Moves between units:
Z911: §>-, !>Z47, ^>-, +>Z93, &>Z131, ~>Z648
Z440: §>-, !>Z148, ^>-, +>Z648, &>Z37, ~>Z260
Z153: §>Z797, !>Z967, ^>Z421, +>Z952, &>Z943, ~>Z237
Z543: §>Z260, !>Z811, ^>Z148, +>Z223, &>Z397, ~>Z193
Z193: §>-, !>Z790, ^>Z157, +>Z543, &>Z556, ~>-
Z222: §>Z421, !>-, ^>Z952, +>-, &>Z747, ~>Z967
Z797: §>-, !>Z830, ^>-, +>Z131, &>Z691, ~>Z37
Z47: §>-, !>Z481, ^>Z911, +>Z159, &>Z421, ~>Z285
Z93: §>-, !>Z159, ^>-, +>-, &>Z243, ~>Z911
Z790: §>-, !>-, ^>Z193, +>Z811, &>Z765, ~>-
Z223: §>Z440, !>Z965, ^>Z285, +>Z481, &>Z237, ~>Z543
Z944: §>Z610, !>-, ^>Z252, +>Z937, &>Z965, ~>Z26
Z830: §>-, !>Z237, ^>Z797, +>Z421, &>Z286, ~>Z995
Z776: §>-, !>Z761, ^>Z511, +>Z610, &>Z157, ~>-
Z765: §>-, !>-, ^>Z556, +>Z287, &>Z127, ~>-
Z995: §>-, !>Z397, ^>Z37, +>Z830, &>Z610, ~>Z176
Z159: §>-, !>Z288, ^>Z93, +>-, &>Z327, ~>Z47
Z747: §>Z57, !>-, ^>Z231, +>-, &>Z849, ~>Z937
Z356: §>-, !>Z231, ^>Z377, +>-, &>Z159, ~>Z57
Z237: §>Z37, !>Z699, ^>Z830, +>Z153, &>Z252, ~>Z397
Z901: §>-, !>Z176, ^>-, +>Z37, &>Z511, ~>-
Z327: §>-, !>Z952, ^>Z243, +>-, &>Z356, ~>Z421
Z252: §>Z354, !>Z944, ^>Z286, +>Z943, &>Z223, ~>Z66
Z148: §>-, !>Z543, ^>Z440, +>Z285, &>Z995, ~>Z157
Z481: §>Z648, !>Z492, ^>Z47, +>Z288, &>Z153, ~>Z223
Z699: §>Z995, !>-, ^>Z237, +>Z967, &>Z944, ~>Z287
Z943: §>Z691, !>Z937, ^>Z57, +>Z231, &>Z481, ~>Z252
Z691: §>-, !>Z286, ^>-, +>Z780, &>Z648, ~>Z354
Z952: §>Z131, !>Z222, ^>Z327, +>-, &>Z231, ~>Z153
Z967: §>Z830, !>-, ^>Z153, +>Z222, &>Z937, ~>Z699
Z610: §>-, !>Z66, ^>Z354, +>Z286, &>Z148, ~>Z776
Z231: §>Z780, !>Z747, ^>Z356, +>-, &>Z288, ~>Z943
Z285: §>-, !>Z223, ^>Z648, +>Z47, &>Z830, ~>Z148
Z287: §>Z176, !>-, ^>Z397, +>Z699, &>Z26, ~>Z765
Z26: §>Z776, !>-, ^>Z66, +>Z944, &>Z811, ~>Z127
Z57: §>-, !>Z943, ^>Z780, +>Z356, &>Z47, ~>Z286
Z286: §>-, !>Z252, ^>Z691, +>Z57, &>Z285, ~>Z610
Z66: §>Z511, !>Z26, ^>Z610, +>Z252, &>Z543, ~>Z761
Z648: §>-, !>Z285, ^>-, +>Z911, &>Z797, ~>Z440
Z421: §>-, !>Z153, ^>Z131, +>Z327, &>Z57, ~>Z830
Z761: §>-, !>Z127, ^>Z776, +>Z66, &>Z193, ~>-
Z511: §>-, !>Z776, ^>-, +>Z354, &>Z260, ~>-
Z937: §>Z286, !>-, ^>Z943, +>Z747, &>Z492, ~>Z944
Z811: §>Z157, !>-, ^>Z543, +>Z965, &>Z287, ~>Z790
Z556: §>-, !>Z765, ^>Z176, +>Z397, &>Z761, ~>-
Z176: §>-, !>Z556, ^>Z901, +>Z995, &>Z776, ~>-
Z354: §>-, !>Z610, ^>-, +>Z691, &>Z440, ~>Z511
Z127: §>-, !>-, ^>Z761, +>Z26, &>Z790, ~>-
Z492: §>Z285, !>-, ^>Z481, +>Z849, &>Z967, ~>Z965
Z243: §>-, !>Z327, ^>-, +>-, &>Z377, ~>Z131
Z780: §>-, !>Z57, ^>-, +>Z377, &>Z911, ~>Z691
Z260: §>-, !>Z157, ^>-, +>Z440, &>Z901, ~>-
Z157: §>-, !>Z193, ^>Z260, +>Z148, &>Z176, ~>-
Z131: §>-, !>Z421, ^>-, +>Z243, &>Z780, ~>Z797
Z965: §>Z148, !>-, ^>Z223, +>Z492, &>Z699, ~>Z811
Z37: §>-, !>Z995, ^>-, +>Z797, &>Z354, ~>Z901
Z397: §>Z901, !>Z287, ^>Z995, +>Z237, &>Z66, ~>Z556
Z377: §>-, !>Z356, ^>-, +>-, &>Z93, ~>Z780
Z849: §>Z47, !>-, ^>Z288, +>-, &>Z222, ~>Z492
Z288: §>Z911, !>Z849, ^>Z159, +>-, &>Z952, ~>Z481

The rows follow the links: the fewer symbols apart two units are, the more alike their rows tend to be.

Each row is also shifted at random along 5 hidden directions that mean nothing.

Some units, each with a row of numbers:
Z901	[22, -8, -1, -3, -22, -27, 64, 33, 6, 33, 26, -4, 28, -1, 31, 14, -14, 7, 10, -30, -9, 5, 49, 16, -8, -15, 12, -19, 18, 19, 38, -1, 5, 12, -13, -3, -3, -10, -12, 24, -20, 27, -7, -24, -18, 32, 14]
Z965	[62, 19, 28, 47, 3, 9, -48, -9, -11, 22, -49, 15, 61, -24, 11, -29, 5, 28, -15, 24, -40, 32, 3, 9, 2, -23, -51, -47, -48, -42, -6, -27, -14, -33, -8, 25, -26, 31, -4, -39, 17, 2, -9, 35, 21, -20, 25]
Z153	[56, 15, -21, 11, 34, -35, -19, 15, 32, 28, 9, 13, 15, 14, -19, -20, 17, -4, -52, 21, -24, -12, 5, 12, -52, 7, -27, -15, -10, -5, 27, -1, 3, -10, -15, 11, 2, -20, -20, -3, 38, 9, -55, 7, -32, 10, -9]
Z231	[87, -7, 0, -12, 8, 1, -23, 12, -13, 1, -26, 0, -3, -16, -18, -38, 36, -28, -15, 11, 3, -27, -45, 4, -4, 12, 28, 34, -22, -21, 6, 17, -2, -30, -38, 17, 27, -7, 0, -26, -17, -28, -9, 3, 12, -25, -7]
Z556	[5, 25, 0, 7, -5, 24, 38, 27, -41, -11, 41, 5, -11, -22, 10, 37, -13, 34, -25, -19, 17, -20, 27, -33, -3, 10, 46, -20, 7, 15, -8, -30, -40, 17, 4, -23, -37, 21, 2, -8, 6, 31, 12, -8, 25, 7, 2]
Z356	[119, -23, -14, -48, -13, 18, 6, 19, 1, -64, -38, -27, -34, 8, -26, -48, -8, -54, 19, -24, -8, -13, -16, 14, -10, 27, -49, 37, -21, -32, -49, 31, 9, -24, -45, 53, 19, -14, 31, 14, -35, -47, 8, -28, 2, 3, -8]
Z286	[-51, -23, 24, -32, 9, -38, 21, -37, 45, 47, 5, -13, 22, -4, 14, 7, 32, -18, 1, 10, 2, -7, -34, 16, 15, -6, 44, 32, 25, -16, 56, -4, 41, 13, -4, 7, 43, -6, -2, -2, -35, -3, 13, -11, -9, 31, -27]
Z543	[-4, 15, 13, 42, -14, 44, -9, 6, -21, 38, -15, 13, 32, -25, 40, 19, -9, 25, 12, 6, 22, 25, -1, -23, 18, -3, 23, -34, -14, 6, 17, -18, -35, 10, 5, -34, -26, 26, 1, 18, 3, -2, 7, -29, 30, -36, 28]
Z492	[9, 9, -26, 18, -10, 77, -54, -8, -18, -33, -18, 33, -58, -9, -40, 5, -11, -2, -3, -13, 53, 6, -16, -38, 8, 43, -40, 15, -2, 7, -70, -6, -23, 15, 12, -5, -12, 4, 29, 51, 14, -41, 5, -54, 23, -49, -5]
Z937	[130, 11, 31, -4, 12, -16, -24, -30, 22, 20, -13, 3, 9, -29, -21, -20, 18, -3, -29, 0, -20, -4, -40, 9, -30, 17, -42, 17, -20, -35, -8, -11, 12, -6, -25, 35, 16, 10, 26, 20, -9, -25, 8, -29, 20, -24, -8]
Z943	[0, -8, -1, -25, 28, 29, -31, -8, -29, -11, 1, 6, -21, -15, -10, -5, 37, -18, -19, 16, 36, -33, -47, -14, 9, 19, 95, 51, -7, -5, -1, -1, -4, -8, -8, -3, 28, 10, 14, -27, -15, -23, 10, 20, 22, -21, -26]
Z93	[2, -7, -25, 26, 0, -28, 1, -82, 78, 50, 28, 15, -44, 45, -24, 6, 29, -23, 26, -6, 33, 34, -30, 21, 23, -9, -15, 50, 78, 52, 48, 67, 42, 72, 51, -33, 37, -36, -3, 69, 15, -39, -3, -43, -53, 8, -37]
Z47	[53, -11, -28, 37, -17, 26, -14, 26, 15, 35, -39, 27, 8, 28, 7, -22, 4, -23, 33, 0, 24, 36, -1, 16, 21, -7, -3, 3, 3, 8, 22, 39, -17, 7, -28, -19, 8, -18, -26, 34, -14, -26, -22, -48, -11, -21, 26]
Z397	[-82, 18, -9, -14, -2, 16, 6, 64, -33, -18, 28, 3, -6, -11, -14, 18, -25, 23, -22, -9, 7, -23, 42, -11, -28, 22, -11, -40, -28, 2, -41, -49, -41, -15, -17, 2, -31, 1, -3, -1, 13, 47, -24, -11, 12, 4, 22]
Z127	[-30, 17, 47, -12, 6, -1, -12, -72, -11, -31, 19, -7, -16, -40, -22, 17, -4, 9, -14, -8, -18, -16, -18, -18, 2, 2, -30, -2, 4, -12, -40, -40, 17, 6, 20, 15, -11, 35, 47, -25, 25, 8, 43, 40, 35, -6, -10]
Z243	[-13, -23, -47, -15, 15, -31, 8, 33, -15, -24, 12, -2, 12, 37, 13, -18, 14, -25, 4, 29, 2, -6, 21, 5, 3, -7, 51, 16, -6, 7, 25, 40, 8, -31, -4, -9, 10, -14, -35, -54, 13, 16, -28, 65, -35, 22, -1]
Z327	[123, -8, -33, -9, 6, -24, -10, 27, 31, -12, -7, -5, -10, 33, -32, -32, -3, -24, -10, -4, -15, -3, 19, 15, -32, -1, -49, 11, 8, -3, 5, 37, 12, -19, -28, 22, 7, -27, -7, 16, -3, -23, -31, -7, -33, 20, -4]
Z354	[41, -11, 46, -33, -22, -79, 48, -36, 76, -15, -13, -41, 0, 8, -19, 0, -31, -8, 42, -60, -66, 8, 8, 48, -24, -4, -159, -17, 11, -14, -18, 10, 66, 20, -12, 70, 31, -18, 57, 77, -31, -20, 34, -50, -25, 30, 6]
Z237	[120, 18, -21, 11, 10, 6, 34, 22, 1, 26, 45, 30, -10, -6, -22, 25, 23, 20, -54, 0, 20, -20, -11, -27, -24, 20, 47, 11, 21, 36, 30, -16, -34, 23, 16, -33, -35, -11, -12, 20, 18, 22, -17, -24, 2, 10, -23]
Z790	[65, 28, 11, 34, -7, 56, 23, -49, -26, 7, 30, 23, -32, -41, -6, 34, 2, 27, 9, -17, 34, 14, -28, -27, 28, -4, 47, -9, 25, 36, -13, -32, -31, 26, 42, -45, -44, 25, 13, 24, 9, 0, 40, -42, 41, -30, -12]
Z157	[66, 8, 19, 26, -42, 34, 61, -9, -16, -26, 8, 2, -26, -8, -5, 25, -30, 12, 60, -57, 11, 33, 25, -6, 26, -2, -60, -28, 13, 12, -39, -7, -8, 25, 17, -3, -28, 18, 22, 53, -14, -12, 42, -48, 18, -9, 19]
Z159	[56, -21, -37, 12, -6, 34, -18, -11, -16, -13, -10, 23, -40, 33, 4, -17, 20, -28, 22, 8, 35, 26, -13, -7, 31, -9, 54, 44, 24, 31, 10, 52, 1, 11, 16, -23, 10, -15, -16, -1, 17, -31, -12, 3, -6, -26, -6]
Z37	[35, -10, 1, -4, -11, -54, 53, -16, 0, -33, 48, -27, 11, 34, 20, -13, -14, 5, 20, -16, -48, 6, 40, 7, -3, -39, 6, -4, 7, 20, 35, 18, 17, -16, 17, -7, -14, 9, -14, -65, 14, 34, 9, 97, -23, 42, 4]

Where do the symbols, taken in turn from left to right, take each start?
Answers are names.
[30, -29, -15, 21, -34, 14, 36, 4, -16, 8, 6, 3, 12, 29, 42, -3, 4, -9, 47, 4, 34, 34, 17, -4, 55, -45, 97, 4, 26, 28, 46, 49, -5, 7, 2, -40, 5, 0, -31, -26, -14, -12, 12, 29, -6, -3, 10]
+ & ! => Z421
[25, 16, -4, 56, -14, 63, -27, -27, -20, 17, -2, 25, -19, 4, -2, 7, 4, 14, 19, 3, 28, 30, -8, -23, 35, -11, 18, -3, 8, 17, -20, 4, -30, 24, 23, -35, -21, 12, -10, 14, 14, -22, 14, -29, 8, -39, 5]
~ ^ ~ => Z157
[123, -5, -31, -5, 11, 0, -24, 53, 7, -17, -20, 4, -13, 24, -36, -40, -1, -13, -26, -5, -18, -6, 15, 21, -45, 33, -70, -7, -27, -4, -32, 2, -12, -27, -52, 30, -11, -24, -4, 12, 3, -8, -39, -19, -22, 0, 9]
~ ! ^ => Z153
[-6, 10, 53, -3, 32, -35, -69, -9, -3, 8, -36, -16, 71, -37, 7, -34, -1, 23, -49, 31, -77, -15, -17, 12, -36, -12, -31, -26, -68, -57, 2, -38, 19, -62, -29, 47, 2, 33, 16, -69, 2, 13, -8, 64, 26, -11, 12]
+ ^ + => Z231
[-45, 3, -2, 29, -31, 19, 13, -27, 19, 16, 2, -3, 12, -4, 31, 14, -25, 8, 47, -15, 17, 32, 21, 10, 42, -30, -17, -19, 15, 19, 8, 2, -3, 36, 17, -22, -15, 10, -2, 25, -9, -7, 28, -13, 9, -3, 16]
+ & ~ ^ => Z37
[15, 10, -12, -1, -32, 20, 70, 102, -8, 43, 29, 21, 25, -23, 18, 55, -16, 17, -5, -48, 36, -16, 46, -4, -10, 28, 26, -27, 4, 18, 31, -13, -38, 19, -15, -15, -24, -14, -16, 74, -39, 15, -4, -110, 5, 16, 20]
^ & + => Z354
[3, 0, 31, -45, 10, 22, -14, -13, -30, -54, -19, -11, -37, -26, -36, -16, -1, -18, -8, -24, -15, -22, -29, -10, -6, 25, -22, 8, -22, -37, -60, -26, 9, -13, -22, 48, 6, 14, 53, -8, -18, -11, 36, -11, 34, -18, 2]
^ ~ + + => Z57
[-67, 3, 55, -24, 16, -24, 2, 3, 10, 42, 0, -9, 60, -46, 26, 16, 22, 17, -29, 13, -28, -22, -20, 12, -9, -2, 31, -19, -32, -25, 36, -42, 7, -14, -23, 21, 13, 23, -9, -25, -20, 11, 19, 9, 25, 8, -4]
+ ^ + ^ => Z780
[39, -18, 28, -33, 13, -63, -1, -24, 51, 12, -33, -16, 13, 16, -3, -31, 24, -24, 9, 6, -38, 3, -32, 29, -4, 5, -54, 18, -13, -34, 20, 12, 51, -14, -35, 51, 44, -16, 23, -3, -25, -21, 3, 1, -18, 14, -17]
+ & & ^ => Z243
[24, -21, -15, 37, -29, 31, 4, -45, -18, -33, -9, 8, -30, 23, 13, 1, -15, -15, 51, -13, 34, 42, 3, -14, 56, -13, 33, 15, 27, 37, -2, 37, -5, 20, 38, -44, -9, 5, 5, -13, 9, -23, 32, 11, 4, -16, 0]
+ ~ & => Z830
[-189, 11, -20, -4, 14, -22, 22, -22, 26, 18, 76, -2, -42, 17, -16, 60, 3, 11, -16, -11, 35, -12, 28, -11, -22, 25, 2, -7, 56, 36, 5, -8, 1, 45, 55, -33, -3, -30, -14, 37, 29, 36, -5, -26, -42, 51, -30]
^ ! ! => Z397
[-31, 4, 39, -21, -9, 9, 30, -35, -8, -1, 24, -21, -6, -29, 7, 39, 1, 22, -5, -12, 10, -22, -12, -9, 7, 9, 15, -4, 11, -6, -15, -37, 0, 26, 11, 0, -7, 21, 30, 12, -22, 3, 50, -21, 35, -2, -12]
^ & + & & => Z610
[109, 20, -8, 10, 17, 8, -5, 32, -33, 10, 4, 11, 8, -27, -9, -10, 3, 19, -42, 14, -13, -32, 4, -14, -29, 5, 18, -22, -35, -12, -1, -35, -25, -28, -8, -1, -41, 23, -8, -25, 21, 14, -29, 22, 17, -14, -1]
~ ~ & => Z127
[58, 5, -13, 41, 0, 29, -44, -37, 13, -10, -36, 13, -12, 16, -14, -36, 1, -3, 22, -1, -1, 29, -15, 2, 29, -6, -26, 1, 3, -2, -23, 20, 0, -3, 11, -4, 0, 4, 14, -2, 29, -34, 1, 6, 2, -33, 5]
§ ~ + & => Z797
[18, 23, 17, 53, 1, 30, -13, -19, 38, 72, -14, 24, 11, -28, -4, 32, -9, 31, -23, -15, 13, 19, -7, 2, -6, 9, -88, -35, -2, -2, -6, -21, -8, 36, 3, 7, -10, 3, 9, 102, 8, -5, 6, -103, 15, -15, 9]
§ + & & ! => Z66
[-51, -8, -17, 3, -35, 28, 35, 6, -16, -36, 7, -15, -25, 14, 16, 12, -28, -8, 67, -43, 23, 25, 35, 5, 37, -5, 11, 3, 31, 29, -12, 17, -6, 20, 23, -29, -12, 8, 6, 6, -3, -8, 22, -21, 3, -10, 19]
+ & & ! => Z286
[-94, 0, 66, -30, 17, -81, 13, -57, 24, -22, -5, -45, 48, -9, 28, -13, 5, 6, 18, 17, -74, -4, -8, 29, 3, -48, -30, -24, -25, -25, 24, -16, 50, -30, 0, 29, 23, 26, 15, -72, -6, 22, 28, 98, 0, 37, 2]
! § + ~ => Z511
